The four nearest rows among all rows above each row, by straight-line distance, nearest first (none for the first five rows)
1: [-2.75 -1.10 -0.01  1.32  2.82 -0.08  0.55  2.96 -0.29  0.45  3.62 -0.83
  4.89  0.20 -2.84  2.27  1.57  1.04 -0.31 -0.16  0.33  0.72 -1.71 -0.34
  1.06  0.24 -1.04 -0.28 -0.86  1.07  1.41 -0.54 -2.50 -2.62 -2.25 -2.06
 -2.73]
2: [-0.84  0.31  3.10  2.21  0.31  0.18 -0.69  1.27  1.46 -0.36  2.13  1.36
  3.15 -1.30  0.44  0.09 -2.15  1.13  1.21  0.87  3.07  0.56 -2.53  0.84
 -0.65  1.19  0.71  1.03 -1.46  1.56  0.46  0.10 -0.81 -3.04 -0.95 -3.05
  1.02]
3: [ 3.79  0.26 -1.19  4.81  2.66  0.43 -1.49 -6.03  1.11 -0.19 -2.46  0.98
  1.88  3.51 -2.21 -0.13  0.97  2.01 -0.20 -3.06  3.97  0.54 -1.60  1.65
 -6.57 -1.39 -1.02  2.02  0.05 -2.19  0.95  2.63 -0.89 -1.26 -1.30  2.53
  3.20]
4: [ 0.02 -1.51  1.01  1.27  1.64  1.08  1.74  1.53 -0.71 -1.48  1.82 -2.08
  2.43 -1.24 -2.10  1.11 -1.37  0.13  0.15  2.75 -1.47 -1.02 -1.66  0.79
  4.12 -0.12  0.93  1.09  0.61 -0.60  1.69 -1.10 -2.02 -2.04 -0.38 -2.61
  2.01]
5: [-0.41 -0.70 -1.03  1.59  1.37  1.39  1.90 -3.53  2.05 -1.73  0.43 -0.32
 -0.18 -0.10 -0.62  1.44  0.21  1.34  0.68  0.55  2.29 -1.39 -1.56  1.41
 -1.55  1.95 -1.97  1.59 -1.42  0.84  0.75  0.79  0.85  0.95 -0.03  0.24
  3.75]
6: [-1.28  3.12 -0.51  4.30  3.14  1.00 -1.42  3.95 -0.89  1.29  4.31  2.85
  2.18 -1.56 -2.51  0.35  0.13  1.52 -1.55  0.85 -0.10  1.92 -0.10 -0.46
 -1.03 -0.61 -1.11 -1.26 -1.26  0.84  0.14  3.22 -0.40 -0.50 -1.50 -3.63
 -1.85] => 1 2 4 5
7: [ 0.20  2.06 -3.07  5.40  3.47  1.74 -2.86 -0.68 -0.50  0.89  0.41  2.20
 -0.32  2.41 -3.28  0.17  1.36  0.20 -1.60 -1.21  0.25 -0.18 -0.08 -1.71
 -4.78  0.28 -1.54 -2.56  0.15 -0.21  1.40  1.47 -0.93 -0.07 -1.75 -0.24
 -0.92] => 6 3 5 1
8: [-0.67  1.28 -0.53  5.46  0.80 -0.75 -3.64  1.38  0.78  2.15  4.00  3.78
  2.24  0.51  0.70  0.40 -0.35 -0.57 -0.55 -0.35  2.40  0.68 -2.57 -1.97
 -1.44 -1.32 -0.02  0.51 -0.04 -0.62  1.07  2.34 -3.17 -2.17 -0.73 -1.77
 -2.26] => 6 2 7 1
9: [ 0.52  0.03  1.97  3.42  0.97  0.32  0.55  1.34  0.23  0.08  0.60  0.02
  1.96 -1.15  0.33 -0.26 -2.22  2.16  2.40  0.81  2.71 -0.98 -1.23  0.96
  2.41 -0.35  0.11  2.63 -2.63 -0.25 -0.65 -0.27 -2.03 -2.57 -0.91 -1.79
  1.76] => 2 4 5 1
10: [-0.48  2.64 -1.46  4.49  4.70  0.40 -0.27  3.67  0.40  0.86  2.35  3.04
  3.66  0.55 -3.84  1.89  3.43  2.34 -0.70 -0.68  4.03  2.69  0.12 -2.92
 -2.00  1.02 -2.14 -1.07 -0.58 -1.08  0.32  0.53  0.40  0.38 -1.66 -1.89
 -1.71] => 6 7 1 8
11: [ 1.93 -0.28 -2.37  5.16  5.42  2.16 -1.47 -5.66  0.21  0.52 -0.03  1.86
  1.09  4.20 -1.50  0.43  1.41  1.33 -1.44 -2.22  3.35 -0.92 -2.79  1.90
 -5.73 -0.27 -2.42  1.68 -0.57 -1.30  2.17  3.09 -3.22 -2.73 -1.77  2.05
  4.07] => 3 7 5 8
12: [ 1.97  1.83 -2.72  6.42  2.11  2.70 -2.07 -5.50  0.95  0.65 -3.04  1.97
 -1.04  2.87  0.28 -0.76  0.55  1.34 -0.19 -0.69  3.83 -1.99 -3.48  2.03
 -5.77  0.61 -1.33 -0.39 -0.83  0.16  3.19  1.46 -1.83 -0.37 -2.07  2.74
  1.14] => 11 3 7 5
13: [ 0.54 -0.95  0.82  2.71  3.08  1.68  0.34 -1.69  1.88 -0.96  0.21 -1.73
  2.31 -0.82  0.66  1.34 -3.67  0.94  0.78  0.31  2.82 -0.75 -1.97  2.69
 -0.68  1.07 -0.04  2.25 -0.80 -2.04  0.95  1.22 -1.51 -4.17  1.14 -1.29
  2.63] => 9 2 5 4
14: [-1.66  2.07 -0.41  1.97  3.68 -1.00 -1.98  3.60 -0.15  0.90  4.59  1.60
  3.16 -1.33 -2.66  2.21  0.38  3.00 -1.28  0.56  4.04  1.25  1.48 -0.66
 -1.20  0.16  0.22 -0.37 -2.11  1.39  0.08 -0.32  0.32 -0.51 -2.72 -2.59
 -2.09] => 6 10 1 2
15: [ 0.44  1.01 -0.80  2.63  2.33 -0.38 -1.30 -3.06  2.38 -0.50  0.01  2.63
  0.41 -0.73  0.97 -0.65  0.32  2.40 -0.71  2.34  4.06 -2.03 -1.56  0.70
 -1.84  1.90 -2.14  3.14 -0.69  0.74 -0.56  0.76 -1.99 -1.69 -0.13 -0.20
  3.69] => 5 13 9 2
16: [-1.60 -0.09  1.11  1.80 -0.92  0.91  1.03  0.79  0.60 -0.66  0.48  0.11
  2.21 -3.16 -1.82  0.32  1.08  2.71  2.30  1.07  0.68  0.59 -1.78  2.35
  0.76  1.43 -0.11  2.17 -0.51 -0.26 -0.90 -0.96 -0.62 -1.80 -0.52 -0.48
  1.18] => 9 2 4 5
17: [ 2.80  0.21 -2.34  4.68  2.64  0.36 -1.80 -5.90  1.04  0.22 -1.66 -0.77
 -0.88  1.89 -0.41 -1.06  1.23  0.12 -0.46 -0.64  0.93 -1.93 -1.79  1.32
 -5.55 -0.18 -1.68 -0.89 -0.24 -1.85  2.05  3.29 -2.54 -2.66 -0.85  2.14
  2.48] => 12 11 3 7
18: [-0.97  1.30  1.17  5.02  2.96  2.53 -0.21  0.55  0.83 -1.49  1.92  0.84
  2.77 -2.05 -1.69  1.74 -3.08 -0.87  0.75  1.05 -0.18 -0.79 -3.47  1.28
  2.63  0.63 -0.63  1.01 -2.07  0.19  1.07 -1.13 -3.02 -3.82 -0.86 -0.70
  0.62] => 9 4 2 13
19: [ 1.31  0.22 -2.41  3.67  3.18  3.25 -0.03 -5.44  1.98 -0.93 -2.44 -0.53
 -0.89  2.29 -0.79 -1.14 -1.19 -0.66 -1.54 -1.45  0.94 -0.35 -2.23  1.45
 -2.74  1.03 -3.30  0.13  0.38 -1.62  1.15  2.19 -0.85 -2.15 -1.12  2.57
  4.12] => 17 11 12 3
20: [ 1.45  0.88 -2.69  6.22  5.08  1.28 -1.20 -3.99 -0.15  1.17 -0.94  1.18
  1.25  3.36 -3.75 -2.06  0.36  0.68 -2.27 -1.61  1.61  0.26 -1.23  0.85
 -5.15  0.93 -2.26  0.42 -0.35 -0.67  2.63  0.66 -0.48 -0.31 -1.55  2.32
  3.00] => 11 3 19 17
21: [-0.63  0.46  1.78  4.15  0.60  3.18  0.44 -0.37  1.48  0.15  0.82  0.42
 -0.02 -2.08  0.66  0.59 -2.32  1.60  0.64  1.94  0.39 -2.02 -2.15  3.58
  0.58  1.59 -1.12  0.61 -0.06  2.25 -0.15  0.38 -0.60 -2.31 -1.04 -3.25
  2.41] => 2 9 16 18
22: [ 2.49  1.32 -2.59  7.22  4.49  2.58 -2.79 -5.45  0.13  0.44 -1.44  0.19
 -0.92  2.45 -2.80 -1.42 -0.45 -1.16 -2.38 -0.49  0.23 -1.59 -2.02  0.51
 -4.37 -1.37 -2.82 -0.58 -1.13 -0.91  2.01  2.84 -1.31 -3.31 -1.62  1.41
  2.36] => 17 20 19 11
23: [-2.32  0.37  0.71  1.82  2.75  0.74  0.30  3.33 -1.24 -0.22  3.27  1.38
  2.19 -2.59 -3.04  0.39 -0.14  1.66 -0.65  2.53  0.13  0.18 -2.61 -1.22
  0.19  1.97 -0.17 -1.08 -1.85  1.11 -0.32  0.41 -1.33 -1.11 -1.41 -2.33
 -2.33] => 1 6 14 2
24: [ 0.53  1.01  1.81  3.06  0.36  0.51  0.35  0.68  1.41  1.21  2.38  0.02
  3.13 -1.58 -0.52  1.25 -1.60  1.33  1.40 -0.61  1.26  0.58 -4.60  2.27
  0.06  1.44 -1.46  1.55 -0.81  0.03  0.58 -0.79 -2.98 -3.76 -1.36 -0.59
  3.97] => 2 9 18 16
25: [-0.38 -0.41  1.40  3.75 -0.36  1.31  0.12 -1.22  1.60 -1.36 -1.16 -1.01
 -0.07 -1.19 -0.73 -0.96  0.52  3.07  1.87  2.00  0.71 -0.47 -0.78  1.49
  0.00  1.92 -1.27  0.97 -1.18  1.88 -2.11  0.52  2.35 -1.35 -1.03 -0.52
  2.81] => 16 21 5 9
26: [ 0.75  2.53 -1.00  5.45  2.97 -0.37 -3.18 -3.95 -0.88  0.18 -1.08  2.88
  0.51  1.78  0.72 -0.32 -0.31 -0.71 -2.03 -2.06  1.25 -0.98 -0.91 -0.23
 -4.10 -2.66 -0.48  0.30  1.03 -0.48 -0.19  3.02 -0.50 -1.89 -0.78 -0.45
 -0.01] => 7 22 17 20
27: [ 0.46  0.39 -0.34  1.41  0.39  0.21 -0.97 -3.62  3.97  1.06 -1.05 -1.05
  0.31 -0.36  0.47 -0.78 -2.71  1.67  1.69  2.30  1.96 -0.04 -2.43  1.79
 -1.11  1.13 -0.31  1.99 -1.45  1.18 -0.45  0.92 -2.45 -2.38 -0.47  0.24
  3.23] => 15 13 5 25
28: [-1.24  1.76  0.56  4.70  2.42  2.14 -0.48 -3.03  1.65 -0.03  0.12  0.25
  0.41 -1.74  0.38  0.71 -3.81  1.81  0.07  3.02  0.89 -1.67 -3.58  2.85
  2.00  1.32 -1.15  1.86 -0.23  0.34  1.04  0.71 -0.55 -3.52 -1.67 -0.48
  1.57] => 21 18 13 27
29: [ 0.17  3.69 -2.47  4.08  3.84  1.20 -1.47  0.10  0.03  2.40  1.56  2.20
  2.09  2.59 -3.28 -0.07  1.98 -0.12 -1.70 -2.28  0.98  1.59 -0.84 -0.89
 -3.43 -0.86 -2.76 -0.24  0.30 -0.20  2.14  1.64 -0.45 -0.81 -2.72  0.38
 -1.02] => 7 10 20 26
30: [ 1.65  2.29 -2.24  5.10  4.61  0.37 -1.69 -3.76 -0.55  0.75 -1.04  0.93
  0.76  1.70 -2.85 -0.61 -0.30 -0.50 -3.26 -2.45  2.60 -1.13 -2.02  1.46
 -4.29  0.07 -1.75 -0.43  0.95 -0.13  1.17  2.33 -1.48  0.39 -0.88 -0.41
  0.37] => 20 26 7 22
31: [-0.44  0.46  0.37  1.97  1.91  2.89  0.27  2.72  0.60  1.77  2.45 -1.02
  1.33 -0.71 -2.83  0.97 -1.30  0.40  0.24  1.47 -0.62 -0.79 -1.34 -0.43
  2.89  1.86  1.35 -0.03 -1.99  1.15  1.66 -1.51 -2.10 -2.99  0.86 -1.92
  1.32] => 4 18 23 9
32: [ 2.82 -0.55 -2.55  3.40  4.70  1.79 -0.62 -5.22 -0.08 -0.85 -2.43 -0.47
  1.94  2.93 -3.07 -1.27  0.54 -1.17 -0.96 -1.40 -0.63 -1.06 -1.95  0.98
 -2.87 -1.08 -2.69 -0.19  1.95 -2.30  2.05  1.48 -2.48 -2.19  0.58  3.88
  2.45] => 19 17 22 20
33: [ 0.88  1.02 -1.50  2.77  3.14  0.34 -1.10  2.10 -1.35  1.91  1.71  2.32
 -1.16  0.98 -2.36  0.55  2.28  1.70 -2.78  0.38  1.84  2.11  0.18 -0.99
 -3.01  1.13 -2.59 -2.16 -0.34  0.68  0.44  2.50 -1.33  0.09 -1.33 -0.84
 -1.34] => 7 29 6 10
34: [-1.20  0.85 -0.45  5.95  2.30  2.17 -4.03  1.69 -0.31  2.11  2.71  2.52
  4.34  0.47 -1.43 -0.29 -0.32 -0.07 -0.95  0.10  1.95  1.68 -3.79 -1.40
 -1.15 -0.29  0.19  2.14 -1.95  1.29  1.43  2.56 -0.89 -3.37 -2.46 -2.36
 -1.23] => 8 6 2 29
35: [-0.29 -0.15 -0.63  1.07  1.84  0.74  0.57 -1.40  2.66 -1.63 -1.18 -1.50
  0.69 -0.56 -0.65  0.84  0.15  1.37 -0.74 -0.07  1.80 -0.26 -2.10  2.52
 -0.69  1.02 -0.91 -0.10 -0.09 -0.04  0.59  1.13 -0.41 -0.62  0.01 -0.47
  1.82] => 5 13 27 25
36: [-0.35 -0.24 -0.14  1.69  1.49  1.00 -0.28 -2.19 -0.11  0.85 -2.36 -2.31
  0.46 -1.38 -0.57  1.23 -1.00 -0.70  1.40 -1.47  0.17 -0.23 -1.83  1.62
 -0.23  1.90 -1.45  0.89 -0.35 -0.71  0.63  1.59 -1.42 -1.52  0.81 -1.19
  1.96] => 35 13 5 27
37: [-0.04  1.65 -1.49  2.31  3.74  0.97 -1.26  0.31 -1.42  1.11 -0.32  2.25
  0.74  4.19 -0.25  0.03  2.30 -1.28 -1.35 -1.08  0.08  0.41  1.34 -1.95
 -4.43 -1.48 -1.03 -1.57  0.58 -0.30  1.34  1.34 -0.51  0.56 -0.37 -0.55
 -2.36] => 7 29 33 26
38: [-0.53  0.55  1.26  2.21 -0.45  1.84 -0.40 -1.02  1.46 -0.29  0.16  0.18
  0.92 -2.68  1.11  0.20 -2.44  1.56  2.19  1.50  2.37 -0.49 -2.30  1.48
 -0.40  1.30 -1.40  1.32  0.19  0.35 -1.12 -0.10  0.16 -2.61 -0.97  0.19
  2.37] => 21 25 16 27
39: [ 0.79  0.68  0.48  5.04  1.19  3.74 -0.83 -4.94  0.75 -0.80  0.35 -0.83
  0.40  0.75 -1.89  1.57 -2.01 -1.04 -0.31  0.50 -1.94 -1.62 -2.55  2.60
 -0.80  1.25 -2.27 -0.24  0.34 -0.10  0.83  3.84 -2.37 -3.80 -0.46  0.55
  4.07] => 19 36 28 22
40: [-0.12 -1.24  0.63  2.39  1.21  1.17 -0.42 -0.84  2.74 -0.49 -0.95 -1.11
 -0.15 -0.88  1.03 -0.03 -1.15  3.12  1.16  0.92  0.41 -0.16 -1.73  1.42
 -0.52  1.43 -1.85 -0.75 -1.26  1.64  0.48 -0.06  1.00 -2.07  0.98 -1.68
  3.67] => 25 35 38 21
41: [-1.85  1.37  1.29  5.34  2.35  0.30 -3.25  4.34  1.23  1.31  4.79  3.94
  0.76  0.92 -0.82  2.19  0.94  2.28 -0.63  0.55  1.66  2.79 -0.70 -1.36
 -2.25 -0.05  0.24  1.16  0.10  1.06 -0.34  0.71 -1.97 -0.66 -1.96 -1.92
 -1.29] => 8 6 14 34
42: [-1.50  1.25 -0.88  6.49  3.86  1.69 -2.40  1.80 -0.45  0.45  3.52  1.39
  3.65  1.03 -3.44  0.89  2.07  2.41 -0.96  0.58 -0.79  1.32 -1.21 -2.35
 -2.04 -0.90 -0.71 -3.04  0.31  1.39  3.25  1.00 -2.33 -1.83 -2.01 -2.19
 -2.67] => 6 7 29 34
43: [ 1.68  1.61 -1.97  3.99  3.95 -0.35 -3.02  0.11  0.08  2.31  1.80  1.42
  1.78  1.83 -1.13  0.33  1.11 -0.23 -2.64 -1.27  0.74  1.35 -0.02 -1.18
 -2.32 -1.28 -0.01 -0.95 -0.42 -0.94  0.25  1.61 -0.72 -2.12 -0.88 -1.24
 -3.38] => 29 37 7 33
44: [-0.53  1.62  1.82  5.68  2.69 -0.10 -0.69  3.42 -0.56  1.54  3.47  3.35
  3.97 -1.24 -2.19  1.63 -1.47 -0.95 -2.01  0.19  1.48 -0.68 -1.77 -1.65
  0.90 -2.70 -1.92 -0.77  0.03 -0.04  0.18  0.75 -2.73 -2.52 -2.31 -2.46
 -2.78] => 8 6 34 23
45: [ 2.64  0.64 -1.97  5.52  4.74 -0.46 -2.21 -6.32 -0.56  1.77 -0.80  1.33
  0.74  2.62 -3.44 -1.34  1.64  0.47 -1.64 -2.33  0.13 -1.76 -1.56 -0.72
 -3.39 -0.91 -0.32 -1.28  0.32 -1.75  1.16  3.32 -2.89 -2.20 -0.25  1.31
  2.09] => 17 22 30 32
46: [ 2.36  2.59 -2.18  4.08  1.68  1.33 -2.25 -4.42  1.72 -0.35 -1.36  1.01
 -0.22  3.96  0.53 -1.45  1.17 -1.20 -0.40 -0.44  2.44 -2.20 -1.47  1.37
 -3.87 -1.20 -3.38 -0.23  1.03 -1.76  1.64  2.61 -0.95 -0.01 -2.32  0.90
  2.46] => 17 12 19 30
47: [ 1.08  0.50  2.25  3.72  1.59  1.21 -0.17 -2.26  1.12  0.33  0.83  0.21
  3.62 -1.45  1.11  2.18  0.14  0.57  2.10  2.73  1.63 -1.44 -4.86  2.67
  1.54  1.15 -1.99  0.58 -0.83  1.09  0.95  2.19 -2.33 -3.33 -1.87 -1.00
  2.83] => 24 28 21 38
48: [-1.72  2.48  0.36  6.50  1.93  1.19 -1.69  3.75  1.26  1.99  4.45  5.02
  2.55 -0.28  0.25  2.06  0.00  2.74 -0.07  0.45  2.62  0.94 -2.60 -2.64
 -1.85 -1.12 -1.15  1.38 -0.62  2.07  0.86  2.26 -1.93 -0.78 -2.57 -4.82
 -2.09] => 41 8 6 34
49: [-0.56 -0.80  1.53  0.44  1.17  1.36  1.49  3.61  1.15 -0.81  1.10 -0.37
  2.56 -2.31 -0.55  0.35 -1.25  1.81 -0.77  1.05 -0.30  0.42 -1.10  0.60
  1.34  0.96  0.29  1.68 -0.39 -0.15 -1.05 -0.36 -0.79 -1.67 -0.84 -1.36
  0.99] => 16 4 9 2
50: [ 0.75  0.64  0.64  6.55  2.71  1.35 -2.61  2.04 -0.86  1.51  3.98  2.38
  0.81 -0.62 -2.89  2.55 -2.61 -0.61 -0.68  1.91 -0.99  1.88 -3.06 -2.68
 -0.89 -0.55  0.54  0.95 -1.17 -0.45  2.27  3.64 -1.19 -2.22 -1.93 -1.79
 -0.11] => 34 8 6 44
51: [ 0.17  0.09  1.31  2.44  1.64  2.38  0.10 -0.89  0.65 -0.31  0.56 -2.07
  2.59 -2.00 -1.48  1.24  0.08  0.14 -0.64 -0.95  1.24 -0.83 -3.09  2.77
  0.27  2.84 -1.23  1.46 -0.87  0.42  0.81  0.65 -2.89 -2.60 -0.24  0.64
  3.39] => 24 36 35 13
52: [-1.57  2.18  1.83  1.65  2.55 -1.24 -2.73  3.04  0.05  2.23  3.34  3.01
  2.56 -1.16  0.09  0.19  0.80  2.16  0.06  0.91  1.72  1.66 -1.26 -2.91
 -1.92 -0.78  1.32  0.20 -1.22  1.52 -0.46  1.33  1.14 -0.28 -1.04 -1.89
 -2.26] => 14 41 6 23
53: [ 2.85  0.78 -3.08  5.18  6.04  0.11 -2.47 -3.04 -0.95  2.28  1.90  0.85
  2.68  1.58 -3.11 -0.66  0.89 -0.03 -2.40 -1.52  0.08 -0.43 -2.82 -0.83
 -2.32 -0.85 -1.21 -0.53  1.69 -3.34  1.99  1.82 -4.35 -2.67 -0.46  0.57
 -0.13] => 45 30 43 32
54: [ 1.46  0.91 -2.18  2.12  2.51  1.22 -3.12 -4.09  1.28  0.38 -1.34 -0.62
 -1.98  2.47 -1.12 -1.10 -1.01 -1.05 -0.20 -1.49  1.51 -1.17 -3.03  2.43
 -4.00  0.57 -0.78 -0.92  0.89  0.23  0.67  2.35  0.78  0.57  0.35  1.37
  4.39] => 19 46 17 30
55: [ 0.56 -0.21  1.70  4.30  1.51  1.44  0.38 -0.01 -0.39 -0.84  1.89  0.06
  2.28 -1.67 -1.17  1.88 -1.92  1.37  1.36  2.52 -0.41 -0.70 -2.85  2.02
  2.98  0.33 -0.34  0.56 -0.32  1.11  1.04 -0.91 -2.31 -4.08 -1.41 -2.73
  1.60] => 18 4 21 9
56: [-0.27 -0.08  2.12  1.91  0.94  0.53  0.35 -0.77  1.01 -0.44 -0.32 -1.07
  3.15 -1.77 -1.14  0.10  0.42  0.59 -0.95 -1.36  0.57 -1.03 -1.93  3.12
 -1.30  1.90 -0.81  1.52 -0.79 -0.54 -0.16 -0.09 -1.12 -2.57  1.10  0.48
  4.01] => 51 35 36 24
57: [ 2.95 -0.57 -0.80  3.48  0.54  2.86 -2.40 -6.51  1.50 -0.17 -1.30 -0.69
 -0.72  2.38  1.20 -0.25 -1.13 -1.26 -0.24 -1.07 -0.28 -1.13 -3.45  3.39
 -2.93  1.02 -2.58  0.84 -1.20 -2.06  0.72  2.61 -2.09 -2.47  0.84  3.46
  5.43] => 19 17 39 54
58: [ 1.13  0.01 -0.23  2.15 -0.36  0.49  1.35 -2.30  1.27  1.35  0.22 -1.62
 -0.62 -1.08 -1.25  0.14  0.48  1.19  0.22  2.01  0.87 -1.03 -2.94  2.98
 -0.57  1.17 -0.33  2.35 -1.81 -0.10  1.08 -0.32 -2.02 -2.81 -0.07  0.93
  2.99] => 27 51 56 35
59: [-0.28 -1.03  1.45  1.57  2.53  0.51  1.94  0.59  2.15 -0.13 -0.51 -2.25
  1.09 -3.21 -1.58  0.57 -1.43  1.49  0.77  0.77  0.90 -0.04 -3.14  2.33
  1.95  1.69 -0.34  0.11 -2.18  0.57  0.54  0.50  1.89 -2.15 -2.75 -0.35
  2.18] => 35 49 40 16
